Below is a small trained network, with its code and all its weights. Each question gives an input and a class and asks what happens when units are switched off, that is, made to give their printed mean instead of their output.

import numpy as np


def w(rows, s, z=0):
    codes = np.array(rows[::2]) - 128.0
    scale = np.full(codes.shape[1], s)
    scale[-1] = z or s
    return codes * scale


def f(y):
    return y / 2 * (1 + np.tanh(0.7978845608 * (y + 0.044715 * y**3)))


def log_softmax(a):
    a = a - a.max(-1, keepdims=True)
    return a - np.log(np.exp(a).sum(-1, keepdims=True))


def net(x, mask):
    res = np.array(x, float).reshape(1, 8) / 4 @ E
    y = f(res @ A[0][:, :-1].T + A[0][:, -1])
    res = res + np.where(mask, y, B[0][:, -1]) @ B[0][:, :-1]
    return log_softmax(res[-1] @ U[:, :-1].T + U[:, -1])


A, B = {}, {}
E = w([
[128,128,128,126],'x0',
[182,134,162,225],'x1',
[49,140,221,147],'x2',
[141,2,148,122],'x3',
[72,97,60,182],'x4',
[128,127,128,127],'x5',
[128,128,127,128],'x6',
[128,128,127,128],'x7',
],0.0086)
A[0] = w([
[187,127,60,111,93],'n0',
[90,127,102,60,109],'n1',
[80,91,189,135,89],'n2',
[195,108,69,103,87],'n3',
[63,124,199,122,89],'n4',
[76,151,100,48,102],'n5',
[170,147,174,90,91],'n6',
[173,141,147,206,92],'n7',
[175,117,77,108,87],'n8',
[58,104,216,153,119],'n9',
[190,153,199,51,96],'n10',
[137,15,159,120,78],'n11',
[93,126,113,78,76],'n12',
[59,127,193,138,107],'n13',
[56,99,54,180,86],'n14',
[61,231,64,198,122],'n15',
[180,126,155,215,108],'n16',
[141,13,143,134,146],'n17',
[55,78,80,206,135],'n18',
[162,142,169,111,244],'n19',
[52,129,188,125,98],'n20',
[150,2,164,127,66],'n21',
[222,186,128,242,133],'n22',
[186,170,192,47,95],'n23',
[97,109,112,58,98],'n24',
[191,120,64,107,92],'n25',
[78,103,97,11,105],'n26',
[46,116,36,178,110],'n27',
[56,106,63,182,82],'n28',
[162,171,149,101,243],'n29',
[148,251,138,125,103],'n30',
[191,118,156,212,83],'n31',
[113,252,94,147,62],'n32',
[96,86,108,49,79],'n33',
[34,179,195,151,114],'n34',
[89,138,93,45,111],'n35',
],0.0085,0.011)
B[0] = w([
[181,165,74,170,150],'n0',
[100,144,157,212,144],'n1',
[175,180,93,113,136],'n2',
[190,188,68,172,149],'n3',
[205,156,85,169,143],'n4',
[92,145,196,198,150],'n5',
[182,103,182,138,129],'n6',
[85,160,179,191,141],'n7',
[181,186,101,170,136],'n8',
[158,141,27,166,168],'n9',
[216,56,205,165,153],'n10',
[136,249,157,23,156],'n11',
[150,199,205,215,122],'n12',
[196,146,49,146,150],'n13',
[202,80,196,129,146],'n14',
[136,122,182,33,191],'n15',
[68,144,162,201,156],'n16',
[84,203,126,21,194],'n17',
[151,83,157,88,171],'n18',
[93,48,73,132,254],'n19',
[194,152,72,188,146],'n20',
[106,254,196,54,160],'n21',
[76,136,134,155,195],'n22',
[170,84,181,131,151],'n23',
[101,170,157,185,138],'n24',
[183,177,67,166,150],'n25',
[93,133,160,236,170],'n26',
[180,62,179,120,166],'n27',
[208,71,202,149,141],'n28',
[81,54,86,106,254],'n29',
[139,144,165,38,163],'n30',
[88,166,180,229,147],'n31',
[144,222,181,41,153],'n32',
[119,171,176,168,139],'n33',
[191,144,37,137,172],'n34',
[84,148,165,208,154],'n35',
],0.0077,0.0092)
U = w([
[120,248,177,25,91],'0',
[226,191,9,190,60],'1',
[22,162,194,254,50],'2',
[91,82,99,110,255],'3',
[91,78,94,113,231],'4',
[210,27,203,119,15],'5',
[74,94,83,108,198],'6',
],0.0099,0.0083)

Each question gives the input, the list of numbers given to net, and the class t.
The units are the neurons (one row each of A and B). Each row of codes is followed by its name. A weight is (code - 128) times the scale printed after its matrix; where a second scale follows, it is the last column's (A, B and U).
mask holds one flag per neuron, in row order. A switched-off neuron (its flag False) gives its mean, the last column of its row in B, instead of its output. The means were averaged over made-up inputs and are rounded, as every weight is.
A unit's drop is (log p(t) with every unit on - log p(t) with that unit switched off) / (log p(t) with every unit on - log p(t) with every unit switched off).
The circuit of an input: a set's keep is (log p(t) with only the set's units on - log p(t) with every unit switched off) / (log p(t) with every unit on - log p(t) with every unit switched off). Starting from the 12 units with the biggest drops (on a tie, the unit counted first), units are removed one at a time, each time the one whose removal leaves the highest keep (on an exact tie, the one counted first), for as long as the keep stays at least 0.8.
circuit, biggest first: the units of the circuit, biggest drop first
unit that matters most: the unit with the biggest drop
top k neurons: the k neurons with the biggest drops, biggest first
drop when u is switched off: that unit's drop, to one decimal
input [4,8,0,-8,-3,3,-2,6], class 0: top 2 neurons : [n30; n32]
input [-6,8,8,-4,3,-2,1,7], class 1: unit that matters most : n34
input [3,2,-4,-6,-5,8,-5,-3], class 3: circuit, biggest first : [n29; n19]
input [-2,-7,-7,6,0,6,-2,6], class 1: circuit, biggest first : [n3; n25]
input [6,8,-6,7,8,3,-3,4], class 2: circuit, biggest first : [n31; n16]
input [-8,6,-4,-4,-7,-5,4,-8], class 4: circuit, biggest first : [n29; n19]
input [-3,2,-2,-3,-6,-2,-4,0], class 5: circuit, biggest first : [n10; n23]
input [-8,7,7,6,8,-4,-2,-5], class 5: top 2 neurons : [n18; n28]
input [0,1,4,7,-5,7,0,-6], class 0: top 2 neurons : [n21; n11]
input [2,7,5,3,-5,4,-2,4], class 2: top 3 neurons : [n31; n16; n7]
input [5,1,-5,-7,-2,3,5,-2], class 0: top 2 neurons : [n32; n30]
input [-5,-3,-3,-8,3,6,-6,2], class 0: top 2 neurons : [n32; n15]
input [-2,6,-4,3,4,-4,5,3], class 2: top 2 neurons : [n31; n16]
input [-2,5,-4,-8,0,-3,4,-4], class 0: circuit, biggest first : [n32]
input [-4,8,5,4,-5,7,3,5], class 2: drop when n16 is switched off : 0.2
input [-1,2,5,-3,-7,7,-4,3], class 3: drop when n30 is switched off : -0.1
input [1,-3,-1,-6,5,-6,0,-4], class 0: drop when n15 is switched off : 0.7
input [4,-5,-3,-2,2,2,-8,3], class 2: drop when n35 is switched off : 0.2
